Here is a tiny trained network, its code and every weight. The questions are about switching its units off for an input and a target symbol, where a switched-off unit gives its printed mean instead of its output.

import numpy as np


def w(rows, s, z=0):
    codes = np.array(rows[::2]) - 128.0
    scale = np.full(codes.shape[1], s)
    scale[-1] = z or s
    return codes * scale


def softmax(a):
    e = np.exp(a - a.max(-1, keepdims=True))
    return e / e.sum(-1, keepdims=True)


def log_softmax(a):
    a = a - a.max(-1, keepdims=True)
    return a - np.log(np.exp(a).sum(-1, keepdims=True))


def net(x, mask):
    ids = ['βγδεημστ'.index(c) for c in x.split()]
    T = len(ids)
    res = E[ids] + P[:T]
    u = 0
    for l in range(2):
        r = res
        for j in range(3):
            rows = slice(2 * j, 2 * j + 2)
            q, k, v = (r @ M[l][rows].T for M in (Q, K, V))
            z = softmax(np.where(np.tri(T) > 0, q @ k.T / 2**0.5, -1e9)) @ v
            o = O[l][rows]
            res = res + np.where(mask[u + j], z, o[:, -1]) @ o[:, :-1]
        u += 3
    return log_softmax(res[-1] @ U[:, :-1].T + U[:, -1])


Q, K, V, O = {}, {}, {}, {}
E = w([
[191,103,253,126,220],'β',
[151,156,181,107,148],'γ',
[121,144,129,159,109],'δ',
[151,177,163,95,146],'ε',
[215,82,80,90,152],'η',
[208,179,107,75,156],'μ',
[84,91,172,97,233],'σ',
[130,100,135,52,114],'τ',
],0.022)
P = w([
[22,152,164,153,87],'0',
[56,141,137,173,121],'1',
[72,129,111,186,154],'2',
[77,136,136,182,169],'3',
[93,116,127,192,198],'4',
[92,105,116,184,219],'5',
[100,90,118,176,219],'6',
[119,148,253,69,207],'7',
],0.0066)
Q[0] = w([
[198,255,135,124,56],'L0H0',
[71,71,106,72,118],'L0H0',
[143,94,118,10,233],'L0H1',
[92,132,154,113,122],'L0H1',
[114,97,166,83,116],'L0H2',
[132,161,52,100,146],'L0H2',
],0.01)
K[0] = w([
[208,173,82,19,149],'L0H0',
[57,122,112,246,38],'L0H0',
[110,164,98,252,135],'L0H1',
[174,133,116,185,108],'L0H1',
[43,127,194,102,118],'L0H2',
[140,255,56,120,107],'L0H2',
],0.0087)
V[0] = w([
[37,211,118,163,254],'L0H0',
[138,5,124,86,128],'L0H0',
[38,121,136,176,115],'L0H1',
[128,175,147,106,212],'L0H1',
[119,150,215,127,104],'L0H2',
[177,86,100,16,117],'L0H2',
],0.0074)
O[0] = w([
[85,125,157,67,80,254],'L0H0',
[93,62,120,208,69,132],'L0H0',
[215,136,89,202,255,147],'L0H1',
[148,179,246,161,71,207],'L0H1',
[84,79,82,72,99,184],'L0H2',
[144,139,125,81,182,111],'L0H2',
],0.0072,0.0076)
Q[1] = w([
[129,205,188,237,151],'L1H0',
[98,194,158,135,230],'L1H0',
[1,207,100,143,146],'L1H1',
[147,124,127,128,89],'L1H1',
[57,44,143,101,183],'L1H2',
[195,140,103,207,124],'L1H2',
],0.0082)
K[1] = w([
[93,141,156,151,192],'L1H0',
[122,152,150,145,249],'L1H0',
[89,153,117,78,230],'L1H1',
[160,108,92,85,99],'L1H1',
[135,52,141,127,63],'L1H2',
[183,202,174,155,83],'L1H2',
],0.013)
V[1] = w([
[117,152,141,233,72],'L1H0',
[105,82,106,80,128],'L1H0',
[38,97,140,154,119],'L1H1',
[5,209,55,232,160],'L1H1',
[94,106,133,103,115],'L1H2',
[110,50,125,104,132],'L1H2',
],0.012)
O[1] = w([
[40,132,134,190,139,1],'L1H0',
[157,173,162,223,2,155],'L1H0',
[128,89,119,51,102,200],'L1H1',
[164,58,205,54,90,19],'L1H1',
[149,135,92,112,50,179],'L1H2',
[153,56,98,222,124,178],'L1H2',
],0.0083,0.0087)
U = w([
[90,120,177,206,198,121],'β',
[84,134,135,111,154,51],'γ',
[148,83,97,108,189,253],'δ',
[90,140,135,131,166,64],'ε',
[151,102,31,170,185,56],'η',
[83,175,105,80,158,90],'μ',
[5,74,129,87,149,199],'σ',
[155,145,128,142,39,79],'τ',
],0.011,0.0053)

Each question gives the input, a string of symbols that net reads in full, and the target symbol t.
The units are the heads (2 rows each of Q, K, V and O). Each row of codes is followed by its name. A weight is (code - 128) times the scale printed after its matrix; where a second scale follows, it is the last column's (O and U).
mask holds one flag per head, layer by layer. A switched-off head (its flag False) gives its mean, the last column of its rows in O, instead of its output. The means were averaged over made-up inputs and are rounded, as every weight is.
A unit's drop is (log p(t) with every unit on - log p(t) with that unit switched off) / (log p(t) with every unit on - log p(t) with every unit switched off).
The circuit of an input: a set's keep is (log p(t) with only the set's units on - log p(t) with every unit switched off) / (log p(t) with every unit on - log p(t) with every unit switched off). Starting from all 6 units, units are removed one at a time, each time the one whose removal leaves the highest keep (on an exact tie, the one counted first), for as long as the keep stays at least 0.8.
units of the circuit, in order: the units of the circuit, biggest drop first
unit that matters most: the unit with the biggest drop
which heads matter: for each layer, one digit per head in row order, 1 if its drop is at least 0.15 and else 0, layers parted by /
drop when u is switched off: that unit's drop, to one decimal
input σ ε σ σ ε, target τ: unit that matters most => L0H0
input β σ σ γ, target τ: units of the circuit, in order => (L1H2 L0H2 L1H0)
input β η γ, target β: which heads matter => 100 / 110
input δ η μ τ σ ε μ β, target δ: units of the circuit, in order => (L0H1 L1H0)
input μ η η β η γ δ, target β: units of the circuit, in order => (L1H1 L0H2)
input η δ β, target δ: units of the circuit, in order => (L0H1 L1H1)
input μ β τ, target τ: units of the circuit, in order => (L0H1 L1H0)
input η ε σ σ ε γ, target τ: units of the circuit, in order => (L0H1 L1H0)
input η γ η μ, target μ: which heads matter => 101 / 001
input μ σ η η, target η: which heads matter => 000 / 010
input σ ε σ σ τ, target τ: units of the circuit, in order => (L0H0 L1H0)
input δ δ δ, target σ: which heads matter => 001 / 110
input η δ γ β τ η τ τ, target δ: which heads matter => 111 / 000
input τ η σ δ ε σ ε, target τ: units of the circuit, in order => (L1H0)
input δ σ ε σ β γ σ τ, target δ: drop when L0H0 is switched off => 0.2
input τ γ τ μ ε μ, target μ: drop when L1H2 is switched off => 0.6
input β γ δ β σ σ, target δ: drop when L0H0 is switched off => 0.1
